Below are the code and all the weights of a small trained network. Each question names an input and a class and asks about switching units off, where a switched-off unit gives its printed mean instead of its output.

import numpy as np


def w(rows, s, z=0):
    codes = np.array(rows[::2]) - 128.0
    scale = np.full(codes.shape[1], s)
    scale[-1] = z or s
    return codes * scale


def norm(h):
    return h / np.sqrt((h * h).mean(-1, keepdims=True) + 1e-5)


def f(y):
    return np.maximum(y, 0)


def log_softmax(a):
    a = a - a.max(-1, keepdims=True)
    return a - np.log(np.exp(a).sum(-1, keepdims=True))


def net(x, mask):
    res = np.array(x, float).reshape(1, 8) / 4 @ E
    u = 0
    for l in range(4):
        y = f(norm(res) @ A[l][:, :-1].T + A[l][:, -1])
        res = res + np.where(mask[u : u + 3], y, B[l][:, -1]) @ B[l][:, :-1]
        u += 3
    return log_softmax(norm(res)[-1] @ U[:, :-1].T + U[:, -1])


A, B = {}, {}
E = w([
[141,182,156,157,142,198,64,43,87,93,83],'x0',
[124,183,73,127,60,172,129,147,108,55,191],'x1',
[103,205,116,154,121,154,168,51,189,236,101],'x2',
[143,150,101,92,72,120,136,125,67,84,151],'x3',
[104,87,168,131,129,76,156,187,1,91,25],'x4',
[189,126,81,173,60,37,148,130,71,75,188],'x5',
[31,93,79,249,111,140,54,117,164,119,207],'x6',
[98,132,90,124,124,170,136,195,126,122,129],'x7',
],0.0051)
A[0] = w([
[144,134,97,138,74,122,116,131,1,53,149,103],'0.n1',
[145,186,130,175,121,131,104,46,143,161,150,4],'0.n2',
[193,155,201,56,158,184,105,100,168,131,83,85],'0.n3',
],0.0064,0.0031)
B[0] = w([
[157,174,199,16,203,24,210,100,41,138,42,254],'0.n1',
[105,63,182,239,188,126,54,134,195,29,130,187],'0.n2',
[113,202,125,91,98,92,211,125,3,84,168,239],'0.n3',
],0.0052,0.0048)
A[1] = w([
[94,3,159,134,163,149,67,222,119,114,125,5],'1.n1',
[166,154,134,190,127,164,58,34,142,106,126,171],'1.n2',
[58,125,100,158,101,243,50,140,170,125,147,36],'1.n3',
],0.0048,0.0014)
B[1] = w([
[97,112,153,203,152,223,123,2,174,57,189,203],'1.n1',
[170,45,199,194,178,108,181,125,166,130,109,251],'1.n2',
[197,156,93,178,42,72,119,163,182,204,98,230],'1.n3',
],0.0056,0.0029)
A[2] = w([
[62,157,124,170,119,186,120,170,89,172,2,253],'2.n1',
[64,185,91,71,83,136,141,127,101,99,170,70],'2.n2',
[74,145,194,100,175,160,94,78,91,192,50,145],'2.n3',
],0.0059,0.0025)
B[2] = w([
[240,107,254,181,185,23,153,15,159,100,167,243],'2.n1',
[182,218,103,101,185,181,129,122,197,88,172,180],'2.n2',
[217,74,171,113,164,40,233,153,64,55,150,252],'2.n3',
],0.0051,0.0042)
A[3] = w([
[147,159,121,129,121,139,91,145,80,162,68,2],'3.n1',
[165,128,138,110,86,105,54,110,19,67,97,189],'3.n2',
[94,104,40,152,65,53,64,184,2,10,166,93],'3.n3',
],0.0043,0.0021)
B[3] = w([
[147,138,161,111,100,174,151,106,136,175,189,129],'3.n1',
[106,55,173,157,160,105,167,172,96,219,70,253],'3.n2',
[121,129,173,94,217,219,132,22,2,113,28,210],'3.n3',
],0.0055,0.0037)
U = w([
[187,106,203,102,182,36,204,116,23,95,83,229],'0',
[136,146,2,82,22,83,114,224,170,206,140,87],'1',
[110,98,145,252,141,136,77,79,241,111,164,158],'2',
[120,241,53,56,133,248,136,125,108,90,182,44],'3',
[4,35,132,101,157,176,67,163,52,99,61,3],'4',
],0.0076,0.0038)

Each question gives the input, the list of numbers given to net, and the class t.
The units are the neurons (one row each of A and B). Each row of codes is followed by its name. A weight is (code - 128) times the scale printed after its matrix; where a second scale follows, it is the last column's (A, B and U).
mask holds one flag per neuron, layer by layer. A switched-off neuron (its flag False) gives its mean, the last column of its row in B, instead of its output. The means were averaged over made-up inputs and are rounded, as every weight is.
A unit's drop is (log p(t) with every unit on - log p(t) with that unit switched off) / (log p(t) with every unit on - log p(t) with every unit switched off).
The circuit of an input: a set's keep is (log p(t) with only the set's units on - log p(t) with every unit switched off) / (log p(t) with every unit on - log p(t) with every unit switched off). Starting from all 12 units, units are removed one at a time, each time the one whose removal leaves the highest keep (on an exact tie, the one counted first), for as long as the keep stays at least 0.8.
units of the circuit, in order: the units of the circuit, biggest drop first
k most important neurons of layer l: the k neurons of layer l with the biggest drops, biggest first
drop of u: that unit's drop, to one decimal
input [-8,-3,2,-8,0,-1,3,2], class 2: units of the circuit, in order	0.n1; 1.n1
input [-1,-1,-5,-6,2,-7,2,-6], class 2: units of the circuit, in order	1.n1
input [-4,5,-5,7,-3,-5,0,4], class 3: units of the circuit, in order	2.n2; 2.n3
input [-8,-1,4,-2,4,4,5,5], class 2: units of the circuit, in order	0.n1; 0.n3
input [-2,3,7,1,2,-4,1,-5], class 2: units of the circuit, in order	0.n1; 0.n2
input [1,4,3,-4,7,-5,8,-5], class 2: units of the circuit, in order	0.n1; 1.n3
input [-6,-3,-7,-7,-3,-3,0,5], class 2: units of the circuit, in order	1.n1; 0.n1
input [-3,-4,4,4,0,0,2,-4], class 2: 2 most important neurons of layer 0	0.n1; 0.n2
input [-6,6,0,-2,1,6,8,7], class 3: 2 most important neurons of layer 3	3.n3; 3.n2
input [-5,3,-7,-4,-5,6,5,6], class 3: drop of 0.n3	-0.1
input [1,2,-8,-2,-8,-1,-8,-1], class 3: drop of 2.n3	0.2
input [8,-4,2,-4,1,2,5,5], class 2: drop of 0.n3	0.0
input [1,7,6,-4,3,3,2,7], class 2: drop of 2.n1	0.7
input [-4,1,0,5,-5,-3,2,-6], class 2: most important neuron of layer 0	0.n2
input [-7,-5,2,1,-2,5,-2,-5], class 1: 2 most important neurons of layer 3	3.n3; 3.n2
